Below are the code and all the weights of a small trained network. Each question names an input and a class and asks about switching units off, where a switched-off unit gives its printed mean instead of its output.

import numpy as np


def w(rows, s, z=0):
    codes = np.array(rows[::2]) - 128.0
    scale = np.full(codes.shape[1], s)
    scale[-1] = z or s
    return codes * scale


def f(y):
    return y / 2 * (1 + np.tanh(0.7978845608 * (y + 0.044715 * y**3)))


def log_softmax(a):
    a = a - a.max(-1, keepdims=True)
    return a - np.log(np.exp(a).sum(-1, keepdims=True))


def net(x, mask):
    res = np.array(x, float).reshape(1, 5) / 4 @ E
    y = f(res @ A[0][:, :-1].T + A[0][:, -1])
    res = res + np.where(mask, y, B[0][:, -1]) @ B[0][:, :-1]
    return log_softmax(res[-1] @ U[:, :-1].T + U[:, -1])


A, B = {}, {}
E = w([
[12,124,115],'x0',
[116,109,220],'x1',
[179,132,164],'x2',
[149,3,142],'x3',
[146,80,36],'x4',
],0.0043)
A[0] = w([
[134,119,171,194],'n0',
[131,122,144,194],'n1',
[129,126,131,162],'n2',
[134,222,96,52],'n3',
[130,125,131,176],'n4',
[130,135,121,78],'n5',
[94,130,168,121],'n6',
[130,126,131,157],'n7',
[133,139,119,33],'n8',
[124,130,126,80],'n9',
[139,123,167,137],'n10',
[134,141,117,18],'n11',
[140,116,145,215],'n12',
[142,113,144,213],'n13',
[134,120,166,198],'n14',
[44,99,44,178],'n15',
[29,154,247,58],'n16',
[61,120,60,141],'n17',
[157,155,109,46],'n18',
[131,123,137,197],'n19',
[93,125,91,122],'n20',
[129,126,129,143],'n21',
[192,64,129,210],'n22',
[132,140,118,42],'n23',
[138,120,207,150],'n24',
[125,132,123,53],'n25',
[123,131,125,83],'n26',
[112,12,83,5],'n27',
[128,127,129,139],'n28',
[115,134,112,80],'n29',
[123,130,125,94],'n30',
[165,132,194,38],'n31',
[127,128,128,125],'n32',
[211,179,87,89],'n33',
[127,128,128,121],'n34',
[133,121,140,204],'n35',
[119,133,118,81],'n36',
[140,145,115,37],'n37',
[122,135,118,64],'n38',
[125,135,120,55],'n39',
[146,109,139,214],'n40',
[120,131,120,87],'n41',
[135,143,117,34],'n42',
[138,117,143,217],'n43',
[93,127,92,114],'n44',
],0.013,0.0026)
B[0] = w([
[118,98,161,172],'n0',
[129,110,144,159],'n1',
[129,123,132,142],'n2',
[139,166,11,176],'n3',
[129,120,133,149],'n4',
[128,140,117,112],'n5',
[131,153,174,150],'n6',
[129,123,131,140],'n7',
[126,151,110,100],'n8',
[125,139,123,112],'n9',
[107,111,144,145],'n10',
[124,159,105,98],'n11',
[137,94,145,173],'n12',
[140,90,144,173],'n13',
[121,99,158,171],'n14',
[3,83,94,253],'n15',
[162,254,246,250],'n16',
[28,117,112,206],'n17',
[132,163,90,116],'n18',
[130,114,138,159],'n19',
[81,125,118,151],'n20',
[128,124,130,134],'n21',
[203,69,111,242],'n22',
[125,154,109,103],'n23',
[86,104,182,184],'n24',
[122,147,115,104],'n25',
[124,141,123,113],'n26',
[160,35,28,205],'n27',
[128,126,129,132],'n28',
[109,145,115,116],'n29',
[124,138,124,116],'n30',
[65,108,131,140],'n31',
[128,128,128,127],'n32',
[163,189,52,183],'n33',
[128,129,128,125],'n34',
[131,109,141,164],'n35',
[117,143,118,114],'n36',
[128,158,103,104],'n37',
[119,148,115,109],'n38',
[122,149,115,105],'n39',
[147,87,141,176],'n40',
[119,140,120,115],'n41',
[125,158,105,102],'n42',
[135,98,144,173],'n43',
[82,129,117,147],'n44',
],0.046,0.0034)
U = w([
[141,253,154,134],'0',
[229,141,42,184],'1',
[139,48,83,33],'2',
[127,162,110,9],'3',
[28,173,48,133],'4',
[107,93,175,254],'5',
[180,198,204,28],'6',
[105,91,108,106],'7',
],0.0037,0.0093)

Each question gives the input, the list of numbers given to net, and the class t.
The units are the neurons (one row each of A and B). Each row of codes is followed by its name. A weight is (code - 128) times the scale printed after its matrix; where a second scale follows, it is the last column's (A, B and U).
mask holds one flag per neuron, in row order. A switched-off neuron (its flag False) gives its mean, the last column of its row in B, instead of its output. The means were averaged over made-up inputs and are rounded, as every weight is.
A unit's drop is (log p(t) with every unit on - log p(t) with that unit switched off) / (log p(t) with every unit on - log p(t) with every unit switched off).
The circuit of an input: a set's keep is (log p(t) with only the set's units on - log p(t) with every unit switched off) / (log p(t) with every unit on - log p(t) with every unit switched off). Starting from the 12 units with the biggest drops (on a tie, the unit counted first), units are removed one at a time, each time the one whose removal leaves the highest keep (on an exact tie, the one counted first), for as long as the keep stays at least 0.8.
units of the circuit, in order: the units of the circuit, biggest drop first
top k neurons: the k neurons with the biggest drops, biggest first
drop when u is switched off: that unit's drop, to one decimal
input [-8,-1,1,6,4], class 1: units of the circuit, in order	n15, n22
input [8,1,-5,4,3], class 4: units of the circuit, in order	n15
input [-7,-3,5,-2,-3], class 1: units of the circuit, in order	n33, n15
input [-1,0,-1,-5,1], class 4: units of the circuit, in order	n22, n3
input [-7,-1,2,6,3], class 1: units of the circuit, in order	n15, n22
input [8,-7,-4,4,-8], class 4: units of the circuit, in order	n15, n17
input [-3,5,5,8,8], class 2: top 2 neurons	n27, n16
input [2,-2,6,6,2], class 2: units of the circuit, in order	n16, n27
input [1,6,-3,8,3], class 2: top 3 neurons	n27, n16, n22
input [6,2,5,7,2], class 2: units of the circuit, in order	n27, n16
input [5,-1,5,-3,-4], class 6: units of the circuit, in order	n16, n15
input [-3,7,-4,1,8], class 2: top 3 neurons	n16, n27, n22
input [-5,-8,-6,7,1], class 1: top 2 neurons	n24, n22
input [-7,8,-4,2,4], class 2: units of the circuit, in order	n16
input [-7,-4,7,-5,-6], class 1: top 2 neurons	n33, n15
input [4,7,4,4,-1], class 6: top 3 neurons	n16, n15, n17
input [8,5,6,-8,1], class 6: top 2 neurons	n16, n33
input [-3,2,4,3,3], class 2: top 2 neurons	n16, n22
input [4,-4,-3,5,8], class 4: top 2 neurons	n15, n17
input [-2,4,6,-4,6], class 1: top 2 neurons	n15, n16
input [8,5,-7,0,-8], class 6: top neuron	n16
input [-2,-7,-4,6,5], class 2: top 2 neurons	n27, n22
input [7,0,5,-8,-2], class 0: drop when n16 is switched off	0.4
input [-1,2,1,-8,-8], class 0: drop when n16 is switched off	0.2
input [8,-8,-2,-5,-3], class 4: drop when n7 is switched off	0.0
